Below is a small trained network, with its code and all its weights. Each question gives an input and a class and asks what happens when units are switched off, that is, made to give their printed mean instead of their output.

import numpy as np


def w(rows, s, z=0):
    codes = np.array(rows[::2]) - 128.0
    scale = np.full(codes.shape[1], s)
    scale[-1] = z or s
    return codes * scale


def f(y):
    return np.maximum(y, 0)


def log_softmax(a):
    a = a - a.max(-1, keepdims=True)
    return a - np.log(np.exp(a).sum(-1, keepdims=True))


def net(x, mask):
    res = np.array(x, float).reshape(1, 3) / 4 @ E
    y = f(res @ A[0][:, :-1].T + A[0][:, -1])
    res = res + np.where(mask, y, B[0][:, -1]) @ B[0][:, :-1]
    return log_softmax(res[-1] @ U[:, :-1].T + U[:, -1])


A, B = {}, {}
E = w([
[106,122,98,53,127,124,102,126,39,190],'x0',
[123,134,4,183,120,104,88,186,152,178],'x1',
[208,141,141,148,203,191,55,173,91,81],'x2',
],0.014)
A[0] = w([
[129,135,36,203,123,109,101,138,168,162,118],'N0',
[80,114,107,131,103,99,176,119,164,158,122],'N1',
[125,134,119,115,124,112,122,117,111,133,143],'N2',
[195,146,119,155,149,135,99,151,104,88,115],'N3',
[52,135,114,107,82,100,184,108,191,159,101],'N4',
[135,134,144,139,128,114,127,135,134,135,249],'N5',
[101,119,103,95,129,147,109,131,44,137,97],'N6',
[128,102,55,166,139,121,125,146,132,133,99],'N7',
[167,147,116,152,180,143,83,167,90,85,108],'N8',
[143,136,140,174,118,107,116,136,162,123,114],'N9',
[142,125,109,158,124,133,120,152,209,116,135],'N10',
[140,107,47,148,120,134,123,163,149,130,107],'N11',
[104,109,215,103,130,141,140,147,123,116,96],'N12',
[146,132,107,180,147,111,124,122,193,135,134],'N13',
[142,98,150,118,140,128,139,135,127,123,123],'N14',
[126,108,164,155,115,124,148,144,191,130,140],'N15',
[138,136,169,188,113,140,158,135,199,76,109],'N16',
[138,137,100,105,130,114,123,145,91,190,111],'N17',
[107,128,125,137,156,135,117,110,189,103,99],'N18',
[150,126,142,178,144,130,158,125,181,99,111],'N19',
[111,165,167,138,112,134,112,102,112,129,131],'N20',
[125,121,111,88,129,123,140,138,92,145,180],'N21',
[129,130,140,69,136,113,132,115,66,144,97],'N22',
[117,130,76,113,118,134,109,135,86,149,123],'N23',
[177,84,144,168,143,161,67,123,96,113,127],'N24',
[145,113,254,95,128,119,174,93,110,88,116],'N25',
[107,115,125,112,129,137,167,109,134,125,163],'N26',
[111,127,87,128,137,140,142,133,123,103,203],'N27',
],0.015)
B[0] = w([
[115,206,107,91,134,141,130,129,134,129,238],'N0',
[171,129,161,155,128,109,141,144,144,135,200],'N1',
[135,116,122,131,131,126,120,123,124,109,154],'N2',
[160,125,158,153,125,103,138,140,132,155,201],'N3',
[181,134,182,165,144,81,138,151,134,164,219],'N4',
[157,57,85,121,122,253,62,110,214,78,218],'N5',
[106,96,120,139,128,91,154,119,79,125,190],'N6',
[102,180,129,106,127,115,135,141,133,128,187],'N7',
[166,137,169,158,134,92,152,139,147,144,215],'N8',
[113,114,122,119,123,108,130,120,103,135,163],'N9',
[102,110,116,132,121,128,131,118,101,111,192],'N10',
[113,183,122,107,128,129,152,131,134,130,196],'N11',
[105,181,112,111,131,114,130,135,124,136,186],'N12',
[108,105,107,111,131,121,127,114,112,118,189],'N13',
[120,137,118,126,128,130,138,128,143,129,149],'N14',
[120,98,122,128,122,120,118,126,109,124,180],'N15',
[100,88,124,123,124,107,133,115,63,120,207],'N16',
[94,107,121,117,124,108,141,112,90,125,185],'N17',
[120,123,130,129,116,99,132,127,88,139,153],'N18',
[108,93,114,133,140,109,135,122,88,132,184],'N19',
[128,141,110,117,130,130,124,132,127,124,157],'N20',
[117,82,109,141,125,144,114,118,122,109,194],'N21',
[100,112,121,123,122,92,134,128,74,126,186],'N22',
[103,121,113,115,125,113,118,117,97,109,187],'N23',
[163,120,149,138,121,102,125,145,149,147,204],'N24',
[101,209,93,94,125,139,135,135,146,126,252],'N25',
[160,117,130,131,131,139,118,140,143,122,171],'N26',
[141,102,106,113,114,198,88,131,165,103,185],'N27',
],0.03,0.02)
U = w([
[102,249,101,51,149,133,148,136,136,109,108],'0',
[91,42,110,115,134,74,144,99,8,84,110],'1',
[254,131,205,185,159,64,165,182,164,172,87],'2',
[162,71,115,114,142,247,44,101,191,70,255],'3',
[77,161,183,132,169,172,128,56,133,144,93],'4',
],0.01,0.0055)

Each question gives the input, the list of numbers given to net, and the class t.
The units are the neurons (one row each of A and B). Each row of codes is followed by its name. A weight is (code - 128) times the scale printed after its matrix; where a second scale follows, it is the last column's (A, B and U).
mask holds one flag per neuron, in row order. A switched-off neuron (its flag False) gives its mean, the last column of its row in B, instead of its output. The means were averaged over made-up inputs and are rounded, as every weight is.
A unit's drop is (log p(t) with every unit on - log p(t) with that unit switched off) / (log p(t) with every unit on - log p(t) with every unit switched off).
The circuit of an input: a set's keep is (log p(t) with only the set's units on - log p(t) with every unit switched off) / (log p(t) with every unit on - log p(t) with every unit switched off). Starting from the 12 units with the biggest drops (on a tie, the unit counted first), units are removed one at a time, each time the one whose removal leaves the highest keep (on an exact tie, the one counted first), for as long as the keep stays at least 0.8.
units of the circuit, in order: the units of the circuit, biggest drop first
k most important neurons: the k neurons with the biggest drops, biggest first
drop when u is switched off: that unit's drop, to one decimal
input [7,-7,6], class 0: 3 most important neurons -> N25; N12; N16
input [2,-5,-6], class 2: 3 most important neurons -> N4; N0; N1
input [2,4,5], class 2: units of the circuit, in order -> N8
input [-5,-4,-1], class 1: 3 most important neurons -> N16; N0; N19
input [-3,1,3], class 3: 3 most important neurons -> N4; N6; N22
input [-6,5,7], class 2: 3 most important neurons -> N8; N3; N24
input [-3,2,2], class 3: 2 most important neurons -> N6; N22
input [-1,3,-4], class 2: 2 most important neurons -> N4; N25
input [8,8,-8], class 0: 4 most important neurons -> N0; N11; N7; N23
input [6,-6,-4], class 0: 3 most important neurons -> N25; N16; N12
input [-6,5,-5], class 1: 3 most important neurons -> N25; N16; N10
input [-8,-6,3], class 1: 2 most important neurons -> N16; N19
input [0,-2,3], class 3: drop when N4 is switched off -> 0.8
input [3,-6,-7], class 2: units of the circuit, in order -> N4
input [3,2,2], class 3: drop when N16 is switched off -> 0.3
input [-5,-3,-2], class 1: drop when N16 is switched off -> 1.6
